In the rows, zero is written as 128.
[ 92 112 163 141 153  92  82 121 148 178 138 102 155 152  93 173 121 136
 138 130  68  78  90 173 150 129 163 164 151 143 123 101 103 108 152  77
 141 121]	Q_381
[ 66  86  98 189 148  96 162  92 143 141 128 149 142 110 121 108 128 204
 126 148 111 139 126 127 163 163 132 191 122 162 140 153 115 144 127 135
 146 153]	Q_344
[ 93 117 142 140 157  61  89 133 138 184 136  97 140 136  58 174  90 155
 131 147  86 100  96 152 135 129 158 156 151 132 101  95 112  89 135  90
 129  76]	Q_344
[ 76  36 145 169 160 142 146 120 130 205 156 140 140 111 100 123 125 142
 116 134 131  97 126 128 174 161 154 176 147 135  99 147 111 142 134  87
 133 155]	Q_381
[ 74  81 114 191 145 129 121  98 127 173 147 114 156 113 113 138 139 159
 137 129 112 136 127 141 179 157 158 201 106 141 111 119 101 145 111 101
 134 168]	Q_344
[ 46 106 122 174 113 133 151 109 112 133 134 133 136 133 117 133 141 149
 110 150 127 149 120 128 177 139 124 214 136 135 128 103 102 128 124  75
 132 150]	Q_181
[ 98 135 123 123 117  69 118  94 148 134 132 144 147 131 123 149 124 147
 135 158  99 128  68 191 124  97 123 142 174 146 147  86 101  73 141  91
 133 114]	Q_454
[ 47  96 118 157 135 121 147 111 138 122 129 144 159 129 115 127 133 127
 107 131 124 138 103 138 162 149 171 204 132 124 125  95 101 145 112  84
 137 163]	Q_381
[107 112 105 139 141  47  90  93 143 165 109 110 168 153  77 172 107 143
 139 158 104 117  80 214 121 142 162 147 132 128 111  86  92  30 122  86
 142 117]	Q_195
[ 57  76  98 196 167 109 142  79 109 165 122 137 152 128 113 100 145 149
 100 167 143 140 112 146 156 162 132 202 128 164  87 121 111 139 103  97
 126 160]	Q_449
[ 64  83 108 170 171 100 171 106 142 152 122 159 148 123 114 114 143 151
 113 139 121 128 143 131 164 169 166 183 130 132 129 144 112 132  90  96
 128 183]	Q_42
[127 121 137 146 139  71 118 110 125 193 133 100 145 132 102 192 111 122
 138 147 119 126  93 200 120 108 158 121 162 150 155  92  81  54 120  94
 144 119]	Q_454
[ 53  92 118 190 152 112 168 124 127 167 145 142 138 124  72 117 131 147
 135 152 133 139 135 122 188 175 146 193 144 152 126 110  99 140 113  97
 145 162]	Q_181
[ 63  54 133 172 147  97 191 107 110 159 137 149 127 124 104 114 150 151
 156 141 142 138 117 153 184 146 152 181 127 154 109 135 123 156 142 111
 137 175]	Q_454
[134 114 116 124  89  42  94 134 124 182 129 109 154 164  90 153 102 126
 137 145  88 122 124 167 154 153 139 161 171 166 138 101  97  80 128 158
 132  87]	Q_91
[ 39  63 136 183 123 154 170  97 148 142 137 161 138 133 114 106 144 180
 121 136 119 134 122 123 179 141 135 199 112 121 109 150 105 131 125  89
 148 150]	Q_181
[101 118 152 157 113  57 104 135 132 181 122 102 161 164  88 171 110 146
 157 112  79 116 118 196 144 107 150 121 121 161 113 115 113  96 142 101
 156 102]	Q_454
[ 93  69 117 207 142 137 153  71 109 169 143 119 166 144 134 137 146 138
 105 133 133 136 128 167 176 165 129 174 144 155 129 133  81 147 108 106
 148 181]	Q_381
[100  92 131 154 147 106  99  98 155 185 151 100 142 120 131 160  98 107
 115 151 100  96  81 135 130 135 157 142 184 128 142 114  82  80 126 106
 150  64]	Q_381
[ 35  88 146 173 157 125 156  91 110 141 138 129 130 116 115 132 150 133
 135 110 121 135 132 126 165 169 153 191 145 151 138 113 113 140 125  94
 118 139]	Q_42
[104 110 102 143 150  77  71  92 156 189 115 119 151 112 126 157 107 156
 137 174  94 121  88 196 135 124 158 158 125 129 126 113 105  42 137 123
 138  70]	Q_344
[ 61  88 109 179 164  96 156 122 105 166 112 143 150 141 141 110 148 163
 107 177 131 137 147 119 149 180 156 170 122 160 100 161  72 109 114  85
 138 146]	Q_181
[ 33  76 110 182 120 104 157  67 129 139 128 166 137 134 124 103 147 191
 110 166 114 128 103 111 185 129 119 196 123 163 125 151 135 162 138 138
 163 148]	Q_449
[ 88 109 167 128 163  73 116 112 159 175 138 132 150 153  67 141 125 154
 151 141  87  95  84 160 145 120 179 146 139 127  90  98 114  76 139  89
 128 104]	Q_454
[119 124 132 140 127  92  58 126 132 179 131  84 164 135 137 162 116 138
 146 166  62  94 108 124 137 140 155 147 112 152 107 134 114  74 128 106
 144  62]	Q_91
[115 136 120 132 149  66  86 106 120 161 126 102 133 149  89 158 116 141
 126 128  93 126 120 191 152 135 139 159 156 141 128 102 113  98 149 125
 129 109]	Q_141
[ 42  75 104 183 123 118 171  75 116 183 142 148 158 124 109 126 127 179
 129 114 126 127 125 132 175 155 120 204 114 129 127  87 108 126 139  91
 142 171]	Q_195
[ 98 120 123 124 127  48  87 145 143 175 120 109 164 145  91 158  96 117
 139 162  85 107  99 184 138 131 167 165 153 121 102  92 106  64 142  71
 149  86]	Q_381
[ 95 110 141 163 120  94  94 108 134 177 141  94 146 129 109 195 112 129
 130 127  88 104 103 169 130 128 140 140 152 148 135 112  94  86 114  64
 151 104]	Q_42
[134 104 120 163 128  48 100 112 140 189 131  82 138 159 113 175 110 148
 135 161  78 111 114 193 149 122 128 183 146 140  94 137  87  98 130  77
 133 124]	Q_344
[ 84  74 100 158 127  93 176 128 121 144 114 135 147 142 118 112 152 173
 121 181 101 125 136 151 165 153 127 209 139 156 123 138  96 128 119  90
 119 171]	Q_91
[ 40  86 105 206 150 105 171  75 129 151 119 138 144 129 125 129 122 166
 105 121 126 142 137 128 180 166 145 224 102 135 140 132 132 147 110 123
 152 165]	Q_195
[ 87  82 140 178 153 128 154  93 130 151 152 138 147 119 122 134 140 157
 125 130 134 120  95 103 146 146 156 132 126 170 120 147 103 140 107 100
 137 172]	Q_454
[ 84 114 148 139 147  89 114  87 143 176 139 105 131 143  74 195 111 118
 138 131 104 124 104 182 166 129 173 143 146 130 125 100  93  82 140 101
 135 102]	Q_141
[118 110 130 169 118  68  86  90 155 179 137  89 150 159  98 183 110 155
 143 164  80  90  89 174 135 150 138 155 149 169 125 108  80  65 122 119
 168 103]	Q_195
[ 91 130 134 135 104  62  86  88 129 154 131  98 152 121 109 178 114 129
 146 169  94 134 110 186 129 143 158 134 131 141 116 124 104  58 149 107
 185  64]	Q_449
[ 62  57 100 158 158 127 166 131 119 165 128 164 164 128 102  98 121 177
  99 124 130 117 148 135 160 169 134 167 129 135 117 124 105 124 117 124
 119 164]	Q_181
[ 74  66 108 164 126 103 172  98 141 150 127 163 158 126 134 105 141 166
 121 130 128 105  96 132 157 151 158 150 142 137 129 127 106 132 111 125
 148 185]	Q_454
[ 41  66 115 185 149 134 174  76 134 170 109 154 166 111 127 125 131 162
 121 154 113 141 121 148 193 169 144 204 114 150 140 124 120 103 128 111
 110 125]	Q_91
[ 90 110 116 137 133  68  85 104 158 168 132 122 146 111  93 149  99 177
 136 138  81 116 109 185 137 130 157 157 141 119 144 118 118  66 145 133
 157  79]	Q_344
[125  92  97 150 157  69  92 102 157 215 142  97 137 134  99 160 106 123
 133 158  88 106 124 208 160 145 153 149 162 142 115 115  75  76 132 128
 136  95]	Q_141
[ 39  57 111 166 157  96 161  89 128 174 120 169 134 118 126 111 132 165
 109 144 136 126 126 152 160 155 145 209 139 123 120 139 117 117 127 102
 135 156]	Q_195
[ 27  80 109 175  88 101 174  93 149 142 146 165 150 118 110 104 120 160
 122 166 128 147 125 120 152 140 117 187 150 170 120 129 102 116 103 111
 165 133]	Q_449
[ 32  78 118 166 111  94 172  97 132 133 127 158 153 131  98  83 129 152
 121 142 125 153 133 113 177 162 142 220 157 130 113 126 126 124 111 127
 141 141]	Q_449
[111  92 117 149 125  73  84 126 154 195 136  84 169 150 109 164  98 119
 140 140  65  77  94 160 163 142 164 164 154 138 117  99  90  87 142 100
 143 104]	Q_381
[ 80 100 138 139 126 106 122 111 148 192 117 139 130 150 140 143 132 170
 110 123  76  82 112 150 130 105 129 170 149 123 138 108  99 103 139  99
 136  96]	Q_42
[ 78  79  91 178 150  96 121  84 126 151 125 141 166 121 123 124 133 172
 116 130 106 121 112 160 171 167 139 200 143 130 144 127 117 128 118 122
 144 181]	Q_195
[ 96 133 111 146 146  65 117 113 142 181 105  95 127 134  96 171 102 154
 149 151  90 101 100 187 135 124 153 150 123 115 127  93 115  68 157  94
 171  81]	Q_141
[ 55  76 110 143 111 117 172 111 130 122 108 171 164 133 155  96 139 156
 126 123 116 123 119 125 152 158 141 191 122 127 127 128 120 138 109 125
 132 157]	Q_91
[117 123 143 119 142  74 108 114 130 180 121  94 158 132  82 174 103 140
 147 144  82  96 111 156 145 176 175 145 136 139 139  91 114  51 151 129
 127  77]	Q_91
[114 149 139 124  90  63  71 104 143 167 119 135 155 144 119 193 110 131
 124 137  92 116 103 203 142 141 138 153 168 148 155  97 101  77 137 124
 155 124]	Q_195
[113  97 125 142 111  86 110 111 115 215 115 129 161 161  62 137 115 158
 128 159 115 115 101 178 148 129 121 139 155 149 101  73 101  77 146 140
 141  84]	Q_449
[ 53  74 106 168 118 128 156  98 116 167 147 158 120 115 142 123 144 161
 104 147 141 128 106 103 170 135 123 199 144 150 121 110  92 180 127 109
 122 162]	Q_344
[ 36  95 107 184 153 113 167  78 132 144 129 140 151 128 125 110 125 172
  84 135 117 134 120 118 154 143 132 189 139 151 147 123 107 119 136  81
 125 137]	Q_381
[ 54  41 120 178 136 146 140  96 143 189 143 173 132 106 147 107 141 161
 131 128 134  99  82 102 129 132 134 148 129 138 106 146  98 137 106  82
 159 130]	Q_42
[ 60  67  95 166 155 127 147 101 116 168 151 143 133 126 134 122 146 134
 100 162 145 138 137 150 166 137 141 197 125 136 112 128  82 121 106  83
 119 176]	Q_181
[138  76 104 129 144  93 119 105 133 214 127 111 162 146 120 184 107  98
 154 149 117  88  88 218 129 117 143 120 120 125 116  80  90  73 110 112
 133 122]	Q_91
[132 106 101 139  94  58  88 132 132 152 125  93 176 157 122 160 109 134
 153 151  69 119 115 182 146 140 128 178 155 131 118 108  88  79 123 115
 148 118]	Q_195
[140  96 145 161 119  77 142 100 133 196 144  98 141 161  92 153 127 154
 159 147  96 107 102 174 160 128 127 153 152 156 109 108  93  88 150 105
 136 127]	Q_454
[115 129 119 147 117  67 125 104 113 178 135  93 139 146 107 184 115 119
 161 148 110 138 110 167 142 137 145 124 141 135 106 106  68  90 144  79
 166  98]	Q_141
[102  99 139 145 122  78 122 106 140 189 127 108 148 155  84 157 127 136
 157 155 101 108 105 189 150 151 160 136 147 114  81  87  73  88 142 102
 145  85]	Q_344
[ 51 109 122 160 142  98 159  94 168 105 120 180 143 128 135  96 150 169
 142 179 110 135  97 108 163 143 151 173 144 131 115 157 114 137 107 106
 143 152]	Q_344
[ 63  70 144 183 142 126 164 113 134 159 157 125 146 122  83 107 152 176
 141 121 101 122 125 108 184 155 162 177 123 146 102 130 107 155 140  86
 131 160]	Q_454
[ 83 106  95 132 123  52  95 116 158 182 125 136 142 152  85 119 118 128
 140 161  88 119 102 178 163 131 147 186 172 120 118  68  94  86 143 130
 129  81]	Q_195
[ 62  86 118 189 166 100 170  79 129 149 135 149 134 118 119  99 148 177
 119 119 123 132 113 119 182 160 159 202 134 160 156 134 131 156 130 139
 132 186]	Q_454
[113 135 145 156 159  61  89 104 143 204 161  91 145 130  82 178 106 111
 161 143 104 111 108 178 139 133 176 121 130 162 114  93 108  74 121 104
 156  96]	Q_454
[118 133 134 126 134  63 100 135 111 171 107 104 156 141 106 180 109 144
 131 139  94 123  98 184 136 112 153 135 131 159 135  89 117  76 157 109
 118 101]	Q_454
[101 108 152 118 148  92 127 124 138 182 116 124 151 135  91 163 119 150
 154 124  75 108 123 169 156 138 173 158 128 114 156 109 118  87 157 131
 138  93]	Q_91
[ 97 101 103 139 140  66  90 142 126 195 129  99 139 151  72 174 110 121
  94 166  99  94 105 201 126 114 140 160 170 135 103  54  82  90 101  79
 125  84]	Q_42
[ 52  72  93 146 151 100 155  85 118 129 143 152 140 125 126 119 146 164
 110 135 119 142 136 154 184 147 145 219 162 147 154 133 102 127 114 135
 117 201]	Q_141
[ 72 118 102 178 162 141 169 120 127 135  86 147 169 135 141 116 140 218
 116 171 105 129 138 113 153 147 130 164  58 157 135 150 123  96 134 103
 136 156]	Q_181
[130 105 179 113 140  97 130 134 110 184 109  93 154 163  96 201 116 135
 142 143  87  93 145 196 141 152 156 123 126 149 124 114 108  75 148 143
 127  80]	Q_91
[103 124 102 124 141  94  86  89 128 174 140 124 143 139 112 150 132 149
  97 152 100 107 102 174 135 122 135 186 154 133 143  57 100  73 115 118
 117 114]	Q_42
